Below is a small trained network, with its code and all its weights. Each question gives an input and a class and asks what happens when units are switched off, that is, made to give their printed mean instead of their output.

import numpy as np


def w(rows, s, z=0):
    codes = np.array(rows[::2]) - 128.0
    scale = np.full(codes.shape[1], s)
    scale[-1] = z or s
    return codes * scale


def f(y):
    return np.maximum(y, 0)


def log_softmax(a):
    a = a - a.max(-1, keepdims=True)
    return a - np.log(np.exp(a).sum(-1, keepdims=True))


def net(x, mask):
    res = np.array(x, float).reshape(1, 4) / 4 @ E
    y = f(res @ A[0][:, :-1].T + A[0][:, -1])
    res = res + np.where(mask, y, B[0][:, -1]) @ B[0][:, :-1]
    return log_softmax(res[-1] @ U[:, :-1].T + U[:, -1])


A, B = {}, {}
E = w([
[76,2,179,144,146],'x0',
[89,137,60,216,180],'x1',
[192,136,192,177,90],'x2',
[196,127,78,37,213],'x3',
],0.006)
A[0] = w([
[132,184,61,77,145,196],'neuron 0',
[75,55,83,101,193,135],'neuron 1',
[166,188,71,209,171,133],'neuron 2',
[102,151,156,8,87,121],'neuron 3',
[158,85,198,142,111,185],'neuron 4',
[104,109,128,150,102,127],'neuron 5',
[66,117,150,182,110,146],'neuron 6',
[91,120,143,160,113,121],'neuron 7',
[113,116,132,121,150,132],'neuron 8',
[125,132,132,124,131,71],'neuron 9',
[27,102,168,242,73,153],'neuron 10',
[99,118,142,151,111,179],'neuron 11',
[122,131,82,132,145,167],'neuron 12',
[175,107,190,181,102,173],'neuron 13',
[149,67,210,121,126,118],'neuron 14',
[100,111,151,130,124,105],'neuron 15',
[72,34,116,114,195,153],'neuron 16',
[150,129,167,144,126,100],'neuron 17',
[148,64,209,121,115,159],'neuron 18',
[188,145,154,130,136,136],'neuron 19',
[136,133,162,129,102,157],'neuron 20',
[148,106,168,177,120,252],'neuron 21',
],0.014,0.0023)
B[0] = w([
[155,110,69,15,169,205],'neuron 0',
[75,15,97,203,106,185],'neuron 1',
[109,197,7,115,111,191],'neuron 2',
[185,68,205,52,200,187],'neuron 3',
[162,150,157,144,67,180],'neuron 4',
[141,149,128,142,161,156],'neuron 5',
[129,165,147,152,203,187],'neuron 6',
[135,154,139,142,172,163],'neuron 7',
[124,107,126,150,122,141],'neuron 8',
[128,130,137,128,143,128],'neuron 9',
[104,214,202,186,253,246],'neuron 10',
[135,147,150,141,160,164],'neuron 11',
[77,128,103,101,124,158],'neuron 12',
[76,172,176,121,65,186],'neuron 13',
[208,142,124,185,83,177],'neuron 14',
[161,148,113,136,148,149],'neuron 15',
[98,30,104,245,121,191],'neuron 16',
[104,139,145,116,97,148],'neuron 17',
[220,173,112,152,87,184],'neuron 18',
[128,117,134,86,70,160],'neuron 19',
[98,126,163,92,119,157],'neuron 20',
[102,168,181,139,90,180],'neuron 21',
],0.032,0.011)
U = w([
[194,83,120,236,103,17],'0',
[139,194,3,95,114,139],'1',
[167,190,183,140,3,2],'2',
[22,51,58,187,164,184],'3',
[191,87,152,64,176,233],'4',
[121,231,188,203,225,180],'5',
],0.0049,0.00059)

Each question gives the input, the list of numbers given to net, and the class t.
The units are the neurons (one row each of A and B). Each row of codes is followed by its name. A weight is (code - 128) times the scale printed after its matrix; where a second scale follows, it is the last column's (A, B and U).
mask holds one flag per neuron, in row order. A switched-off neuron (its flag False) gives its mean, the last column of its row in B, instead of its output. The means were averaged over made-up inputs and are rounded, as every weight is.
A unit's drop is (log p(t) with every unit on - log p(t) with that unit switched off) / (log p(t) with every unit on - log p(t) with every unit switched off).
The circuit of an input: a set's keep is (log p(t) with only the set's units on - log p(t) with every unit switched off) / (log p(t) with every unit on - log p(t) with every unit switched off). Starting from the 12 units with the biggest drops (on a tie, the unit counted first), units are removed one at a time, each time the one whose removal leaves the highest keep (on an exact tie, the one counted first), for as long as the keep stays at least 0.8.
circuit, biggest first: the units of the circuit, biggest drop first
top k neurons: the k neurons with the biggest drops, biggest first
drop of u: that unit's drop, to one decimal
input [7,0,-7,-2], class 3: circuit, biggest first : [neuron 1]
input [8,6,3,2], class 0: top 2 neurons : [neuron 16; neuron 1]
input [-3,-3,2,-3], class 2: circuit, biggest first : [neuron 10; neuron 6]
input [-4,-5,8,-7], class 2: top 2 neurons : [neuron 13; neuron 4]
input [-5,-8,-6,-7], class 4: top 2 neurons : [neuron 3; neuron 10]
input [5,7,5,3], class 0: top 3 neurons : [neuron 16; neuron 1; neuron 0]
input [-3,-6,-1,-5], class 2: top 3 neurons : [neuron 10; neuron 6; neuron 0]
input [-1,8,-1,3], class 3: top 2 neurons : [neuron 1; neuron 18]
input [-3,-3,-3,-2], class 4: drop of neuron 10 : 0.2
input [-6,-4,0,8], class 4: drop of neuron 3 : 0.1
input [-6,-4,6,2], class 4: drop of neuron 18 : 0.1
